Below are the code and all the weights of a small trained network. Each question names an input and a target symbol and asks about switching units off, where a switched-off unit gives its printed mean instead of its output.

import numpy as np


def w(rows, s, z=0):
    codes = np.array(rows[::2]) - 128.0
    scale = np.full(codes.shape[1], s)
    scale[-1] = z or s
    return codes * scale


def norm(h):
    return h / np.sqrt((h * h).mean(-1, keepdims=True) + 1e-5)


def f(y):
    return np.maximum(y, 0)


def softmax(a):
    e = np.exp(a - a.max(-1, keepdims=True))
    return e / e.sum(-1, keepdims=True)


def log_softmax(a):
    a = a - a.max(-1, keepdims=True)
    return a - np.log(np.exp(a).sum(-1, keepdims=True))


def net(x, mask):
    ids = ['ΠΦΨΩαβδεζηθλμξστ'.index(c) for c in x.split()]
    T = len(ids)
    res = E[ids] + P[:T]
    r = norm(res)
    for j in range(2):
        rows = slice(3 * j, 3 * j + 3)
        q, k, v = (r @ M[0][rows].T for M in (Q, K, V))
        z = softmax(np.where(np.tri(T) > 0, q @ k.T / 3**0.5, -1e9)) @ v
        o = O[0][rows]
        res = res + np.where(mask[j], z, o[:, -1]) @ o[:, :-1]
    y = f(norm(res) @ A[0][:, :-1].T + A[0][:, -1])
    res = res + np.where(mask[2:18], y, B[0][:, -1]) @ B[0][:, :-1]
    return log_softmax(norm(res)[-1] @ U[:, :-1].T + U[:, -1])


Q, K, V, O, A, B = {}, {}, {}, {}, {}, {}
E = w([
[93,176,112,28,122,146,42,190],'Π',
[115,104,94,99,64,194,145,21],'Φ',
[124,146,118,166,124,63,124,155],'Ψ',
[165,82,153,26,123,102,156,161],'Ω',
[152,147,53,179,130,61,152,124],'α',
[162,136,205,102,186,71,93,46],'β',
[178,126,44,217,98,51,144,167],'δ',
[86,133,120,192,121,51,112,133],'ε',
[203,177,114,175,107,105,141,174],'ζ',
[134,135,126,163,250,148,203,101],'η',
[246,178,43,182,76,49,124,140],'θ',
[191,154,30,167,82,48,131,166],'λ',
[88,132,83,186,116,42,128,182],'μ',
[195,166,76,157,121,125,161,152],'ξ',
[105,134,135,151,100,40,120,147],'σ',
[119,153,108,167,115,97,130,160],'τ',
],0.0019)
P = w([
[209,149,65,191,85,103,131,141],'0',
[116,211,81,135,79,43,183,86],'1',
[143,79,2,154,151,66,64,130],'2',
[186,119,108,194,99,129,122,144],'3',
[92,200,113,117,97,62,198,77],'4',
[105,90,63,140,158,76,73,150],'5',
[166,110,135,183,107,147,127,142],'6',
[67,195,146,93,107,81,209,72],'7',
[97,104,98,122,167,85,79,167],'8',
[155,101,164,168,116,163,134,134],'9',
[52,177,169,82,123,96,214,61],'10',
[96,115,115,127,170,82,88,190],'11',
[154,102,169,164,110,167,135,134],'12',
],0.0019)
Q[0] = w([
[67,194,56,60,159,107,226,23],'head 1',
[51,232,103,106,94,44,245,53],'head 1',
[105,250,217,208,154,66,239,191],'head 1',
[183,42,108,68,221,231,2,209],'head 2',
[174,79,137,211,172,166,75,195],'head 2',
[95,198,89,59,242,126,210,93],'head 2',
],0.0064)
K[0] = w([
[115,116,134,18,214,205,141,48],'head 1',
[92,94,208,26,201,206,118,131],'head 1',
[116,138,236,141,213,144,131,224],'head 1',
[171,195,4,198,39,35,142,114],'head 2',
[193,162,90,254,113,34,152,208],'head 2',
[167,177,104,51,216,206,182,66],'head 2',
],0.0062)
V[0] = w([
[3,39,141,104,186,205,163,191],'head 1',
[100,189,171,183,202,140,65,186],'head 1',
[91,182,111,122,71,189,34,66],'head 1',
[131,126,129,98,97,101,125,245],'head 2',
[51,76,86,107,27,206,124,93],'head 2',
[146,48,190,62,111,91,21,75],'head 2',
],0.0022)
O[0] = w([
[183,117,44,148,140,87,103,163,5],'head 1',
[104,216,98,195,118,113,99,129,90],'head 1',
[146,135,83,89,203,193,101,71,111],'head 1',
[121,52,71,75,144,161,155,122,137],'head 2',
[70,186,109,163,2,138,182,137,99],'head 2',
[137,155,141,75,111,90,157,46,84],'head 2',
],0.0028,0.0033)
A[0] = w([
[112,86,110,61,226,48,4,187,3],'neuron 1',
[182,121,95,157,162,147,182,105,83],'neuron 2',
[96,114,77,153,105,160,155,180,133],'neuron 3',
[38,118,127,154,95,90,106,120,134],'neuron 4',
[65,106,161,138,139,116,175,119,102],'neuron 5',
[98,166,180,113,71,129,188,130,73],'neuron 6',
[125,114,148,74,126,61,80,162,176],'neuron 7',
[151,75,121,154,153,69,86,109,110],'neuron 8',
[163,132,110,137,198,219,120,112,108],'neuron 9',
[100,98,90,165,142,162,179,64,102],'neuron 10',
[129,113,111,134,32,181,89,65,135],'neuron 11',
[200,95,90,83,93,143,112,157,60],'neuron 12',
[191,134,79,134,104,115,166,133,117],'neuron 13',
[71,151,136,42,95,86,132,121,122],'neuron 14',
[87,172,98,124,193,42,128,88,108],'neuron 15',
[165,151,154,107,63,187,76,140,85],'neuron 16',
],0.0036,0.0023)
B[0] = w([
[3,23,101,181,128,15,28,90,250],'neuron 1',
[118,189,27,98,93,117,66,136,157],'neuron 2',
[103,130,150,91,160,157,127,42,171],'neuron 3',
[158,152,137,88,114,171,173,83,213],'neuron 4',
[194,130,90,129,86,88,121,152,185],'neuron 5',
[102,45,90,136,154,117,71,81,201],'neuron 6',
[144,120,107,179,243,166,137,145,243],'neuron 7',
[95,175,77,28,121,121,140,133,210],'neuron 8',
[138,71,133,137,72,103,160,15,158],'neuron 9',
[139,209,134,148,152,112,76,222,173],'neuron 10',
[127,116,184,187,158,70,152,195,192],'neuron 11',
[23,118,208,138,102,131,140,76,149],'neuron 12',
[101,106,195,90,144,162,118,151,173],'neuron 13',
[193,195,95,170,118,133,131,157,218],'neuron 14',
[104,64,177,104,145,208,81,173,214],'neuron 15',
[125,50,52,36,208,66,90,76,154],'neuron 16',
],0.0032,0.0023)
U = w([
[49,70,42,86,172,88,68,50,172],'Π',
[71,57,176,230,120,36,90,125,82],'Φ',
[94,193,189,181,209,54,133,254,106],'Ψ',
[110,80,182,38,158,176,195,157,100],'Ω',
[159,214,58,56,139,203,71,160,254],'α',
[154,208,227,76,215,92,96,25,78],'β',
[126,84,70,144,49,185,124,232,107],'δ',
[89,206,128,153,43,77,189,58,225],'ε',
[237,101,130,150,110,183,45,144,136],'ζ',
[204,152,42,213,201,138,132,75,66],'η',
[172,140,177,59,44,58,44,176,67],'θ',
[46,123,190,46,62,150,148,153,100],'λ',
[64,117,77,133,174,187,238,123,82],'μ',
[141,93,80,88,84,222,112,22,107],'ξ',
[215,91,59,49,147,40,219,142,120],'σ',
[97,143,156,201,140,240,124,111,105],'τ',
],0.0063,0.0037)

Each question gives the input, a string of symbols that net reads in full, and the target symbol t.
The units are the heads (3 rows each of Q, K, V and O) and the neurons (one row each of A and B). Each row of codes is followed by its name. A weight is (code - 128) times the scale printed after its matrix; where a second scale follows, it is the last column's (O, A, B and U).
mask holds one flag per unit, heads first, then neurons. A switched-off unit (its flag False) gives its mean, the last column of its rows in O or B, instead of its output. The means were averaged over made-up inputs and are rounded, as every weight is.
A unit's drop is (log p(t) with every unit on - log p(t) with that unit switched off) / (log p(t) with every unit on - log p(t) with every unit switched off).
The circuit of an input: a set's keep is (log p(t) with only the set's units on - log p(t) with every unit switched off) / (log p(t) with every unit on - log p(t) with every unit switched off). Starting from the 12 units with the biggest drops (on a tie, the unit counted first), units are removed one at a time, each time the one whose removal leaves the highest keep (on an exact tie, the one counted first), for as long as the keep stays at least 0.8.
units of the circuit, in order: the units of the circuit, biggest drop first
top k neurons: the k neurons with the biggest drops, biggest first
heads that matter: for each layer, one digit per head in row order, 1 if its drop is at least 0.15 and else 0, layers parted by /
input β Π λ λ Ψ, target α: heads that matter -> 10
input Ψ Ψ τ ζ Ω ζ θ Φ Ω δ δ, target σ: heads that matter -> 01
input η Φ ξ μ Φ Φ ξ ξ, target ε: units of the circuit, in order -> (head 2)
input α ξ Φ Φ Ω Φ τ η Φ, target Ψ: heads that matter -> 11
input β ξ Ω σ Ω, target σ: heads that matter -> 00
input δ σ Π ε δ η μ α Ψ ζ ζ, target Ψ: heads that matter -> 10
input μ η Ψ Ω Φ η Φ Ψ η δ ε Ψ λ, target λ: heads that matter -> 01
input δ η η δ Ω α Ψ Φ Φ, target Φ: units of the circuit, in order -> (neuron 11; head 2)
input λ ε ξ Ψ ζ λ σ λ Ω α, target α: heads that matter -> 01
input Ω ξ τ Ψ δ δ η ε, target Ψ: units of the circuit, in order -> (head 2; head 1; neuron 1)
input ξ Ω Ψ μ Π, target α: units of the circuit, in order -> (neuron 14; neuron 1)
input Φ λ Φ Φ σ ξ Φ Φ σ Ω ζ, target σ: units of the circuit, in order -> (head 1; neuron 1; neuron 6)
input ζ ζ τ ζ Π τ μ Φ Φ ξ, target ξ: units of the circuit, in order -> (neuron 9; neuron 1; neuron 2; neuron 14)
input μ Π ζ Φ δ ζ ζ ζ, target ε: top 3 neurons -> (neuron 6; neuron 7; neuron 1)
input μ β Φ Φ Φ Π ζ λ, target α: units of the circuit, in order -> (head 1; neuron 1; neuron 15)
input Ω δ τ β ζ ζ λ μ, target β: units of the circuit, in order -> (head 2; neuron 1)
input α Φ σ λ δ, target ε: heads that matter -> 01
input Ω Ω Ω τ Φ δ ε Π τ τ, target τ: units of the circuit, in order -> (neuron 1; head 1; neuron 3; neuron 11)
input σ ξ λ ξ η λ Ω λ σ σ ε, target σ: top 4 neurons -> (neuron 5; neuron 1; neuron 14; neuron 4)
input μ Ω ε Π λ Φ Ω σ θ β δ, target β: units of the circuit, in order -> (head 2; neuron 1)
input δ τ Ω Φ Φ Φ, target Ψ: units of the circuit, in order -> (neuron 11; neuron 10; neuron 1)
input σ Ω Φ μ λ Φ σ ζ ζ Φ ζ, target ε: top neuron -> (neuron 6)
input ε θ Φ ε σ, target ε: top 2 neurons -> (neuron 1; neuron 14)
